Here is a tiny trained network, its code and every weight. The questions are about switching its units off for an input and a class, where a switched-off unit gives its printed mean instead of its output.

import numpy as np


def w(rows, s, z=0):
    codes = np.array(rows[::2]) - 128.0
    scale = np.full(codes.shape[1], s)
    scale[-1] = z or s
    return codes * scale


def f(y):
    return y / 2 * (1 + np.tanh(0.7978845608 * (y + 0.044715 * y**3)))


def log_softmax(a):
    a = a - a.max(-1, keepdims=True)
    return a - np.log(np.exp(a).sum(-1, keepdims=True))


def net(x, mask):
    res = np.array(x, float).reshape(1, 7) / 4 @ E
    y = f(res @ A[0][:, :-1].T + A[0][:, -1])
    res = res + np.where(mask, y, B[0][:, -1]) @ B[0][:, :-1]
    return log_softmax(res[-1] @ U[:, :-1].T + U[:, -1])


A, B = {}, {}
E = w([
[70,194,100,72,157,198,105,170],'x0',
[137,166,237,127,213,136,99,141],'x1',
[156,215,207,202,10,159,127,125],'x2',
[83,117,147,41,62,159,49,136],'x3',
[2,66,180,185,135,70,87,51],'x4',
[190,117,135,149,157,193,76,130],'x5',
[168,22,169,119,171,102,183,151],'x6',
],0.0091)
A[0] = w([
[96,82,122,214,124,126,103,80,115],'neuron 1',
[130,51,91,161,112,65,128,128,244],'neuron 2',
[109,214,153,109,139,217,117,187,229],'neuron 3',
[147,118,132,68,119,153,94,135,109],'neuron 4',
[64,86,122,123,98,73,126,98,255],'neuron 5',
[200,68,132,92,143,155,114,183,214],'neuron 6',
[169,138,68,133,117,93,191,105,137],'neuron 7',
[98,112,210,192,135,105,100,109,218],'neuron 8',
[49,86,121,83,139,82,175,142,108],'neuron 9',
[95,91,185,175,123,109,90,51,103],'neuron 10',
[155,86,104,68,102,150,116,118,102],'neuron 11',
[110,152,58,108,198,176,39,127,87],'neuron 12',
[105,135,93,183,102,94,124,55,227],'neuron 13',
[50,88,82,62,179,106,94,145,202],'neuron 14',
[134,103,223,185,132,72,110,121,206],'neuron 15',
[71,48,113,70,125,51,180,130,124],'neuron 16',
[140,112,173,224,116,110,101,35,151],'neuron 17',
[134,178,129,70,68,169,118,166,124],'neuron 18',
[171,162,249,144,142,106,159,151,143],'neuron 19',
[137,214,90,164,52,115,137,131,150],'neuron 20',
[255,78,114,190,184,134,172,215,155],'neuron 21',
[204,136,125,130,89,162,102,196,224],'neuron 22',
],0.011,0.0036)
B[0] = w([
[87,128,190,188,122,160,176,169,185],'neuron 1',
[148,68,155,198,162,143,192,179,205],'neuron 2',
[85,198,94,123,75,153,29,23,244],'neuron 3',
[123,83,102,84,96,107,75,104,169],'neuron 4',
[126,92,140,191,140,168,119,222,204],'neuron 5',
[150,43,170,97,113,129,124,35,211],'neuron 6',
[156,103,63,157,180,107,197,109,183],'neuron 7',
[63,129,207,91,102,80,135,218,208],'neuron 8',
[201,112,125,142,164,150,42,198,188],'neuron 9',
[69,113,194,188,67,88,123,176,204],'neuron 10',
[158,62,119,95,90,127,100,147,167],'neuron 11',
[14,111,67,90,154,142,127,93,206],'neuron 12',
[69,109,85,149,145,104,179,183,188],'neuron 13',
[114,99,108,72,190,200,81,190,227],'neuron 14',
[99,154,251,105,152,48,102,160,211],'neuron 15',
[224,115,125,170,154,188,67,202,213],'neuron 16',
[76,130,162,147,67,73,211,157,210],'neuron 17',
[170,149,60,177,48,171,55,117,212],'neuron 18',
[160,211,173,28,145,64,85,97,205],'neuron 19',
[145,191,2,184,125,44,149,149,203],'neuron 20',
[170,139,223,117,170,179,239,20,248],'neuron 21',
[157,125,97,139,77,96,123,43,218],'neuron 22',
],0.0084,0.014)
U = w([
[157,251,54,167,22,182,58,98,122],'0',
[185,165,2,162,163,74,201,162,37],'1',
[45,150,55,55,183,201,55,113,255],'2',
[94,106,159,191,103,108,153,203,65],'3',
[150,209,167,32,132,73,60,143,213],'4',
[210,156,154,134,215,183,220,58,146],'5',
[197,70,91,120,212,223,58,218,139],'6',
[204,29,95,44,73,154,111,61,73],'7',
],0.0098,0.0011)

Each question gives the input, the list of numbers given to net, and the class t.
The units are the neurons (one row each of A and B). Each row of codes is followed by its name. A weight is (code - 128) times the scale printed after its matrix; where a second scale follows, it is the last column's (A, B and U).
mask holds one flag per neuron, in row order. A switched-off neuron (its flag False) gives its mean, the last column of its row in B, instead of its output. The means were averaged over made-up inputs and are rounded, as every weight is.
A unit's drop is (log p(t) with every unit on - log p(t) with that unit switched off) / (log p(t) with every unit on - log p(t) with every unit switched off).
The circuit of an input: a set's keep is (log p(t) with only the set's units on - log p(t) with every unit switched off) / (log p(t) with every unit on - log p(t) with every unit switched off). Starting from the 12 units with the biggest drops (on a tie, the unit counted first), units are removed one at a time, each time the one whose removal leaves the highest keep (on an exact tie, the one counted first), for as long as the keep stays at least 0.8.
units of the circuit, in order: the units of the circuit, biggest drop first
k most important neurons: the k neurons with the biggest drops, biggest first
drop when u is switched off: that unit's drop, to one decimal
input [-1,8,-8,-4,-8,5,4], class 5: units of the circuit, in order	(neuron 21)
input [2,-8,8,0,2,-7,-6], class 1: units of the circuit, in order	(neuron 20; neuron 13)
input [-3,4,-3,0,3,-7,2], class 6: 2 most important neurons	(neuron 16; neuron 9)
input [0,-5,-8,1,-8,5,6], class 7: 3 most important neurons	(neuron 6; neuron 11; neuron 4)
input [-3,1,-2,4,-6,8,8], class 7: 4 most important neurons	(neuron 6; neuron 11; neuron 4; neuron 22)
input [5,6,-4,-7,-5,-4,-4], class 2: 2 most important neurons	(neuron 3; neuron 12)
input [7,-4,0,8,-6,2,3], class 0: 2 most important neurons	(neuron 18; neuron 3)
input [-4,0,2,-8,-7,0,-7], class 1: 2 most important neurons	(neuron 20; neuron 7)
input [5,3,8,5,-2,6,7], class 0: 2 most important neurons	(neuron 3; neuron 18)
input [6,0,-7,1,-7,5,-2], class 2: 3 most important neurons	(neuron 12; neuron 3; neuron 14)
input [-6,7,1,2,1,2,8], class 4: 2 most important neurons	(neuron 19; neuron 15)
input [-5,8,0,-7,-1,-4,-1], class 4: 3 most important neurons	(neuron 19; neuron 15; neuron 8)
input [4,-3,1,-4,-8,5,0], class 0: 4 most important neurons	(neuron 3; neuron 18; neuron 20; neuron 22)
input [-4,-3,7,4,-4,-5,4], class 0: units of the circuit, in order	(neuron 18)
input [-7,-3,5,-2,-1,3,4], class 5: drop when neuron 21 is switched off	1.6
input [0,0,-1,6,6,-8,-2], class 6: drop when neuron 14 is switched off	0.2
input [-5,-2,5,-5,-7,-8,0], class 1: drop when neuron 20 is switched off	3.4
input [0,7,2,-1,-5,1,4], class 5: drop when neuron 21 is switched off	4.3
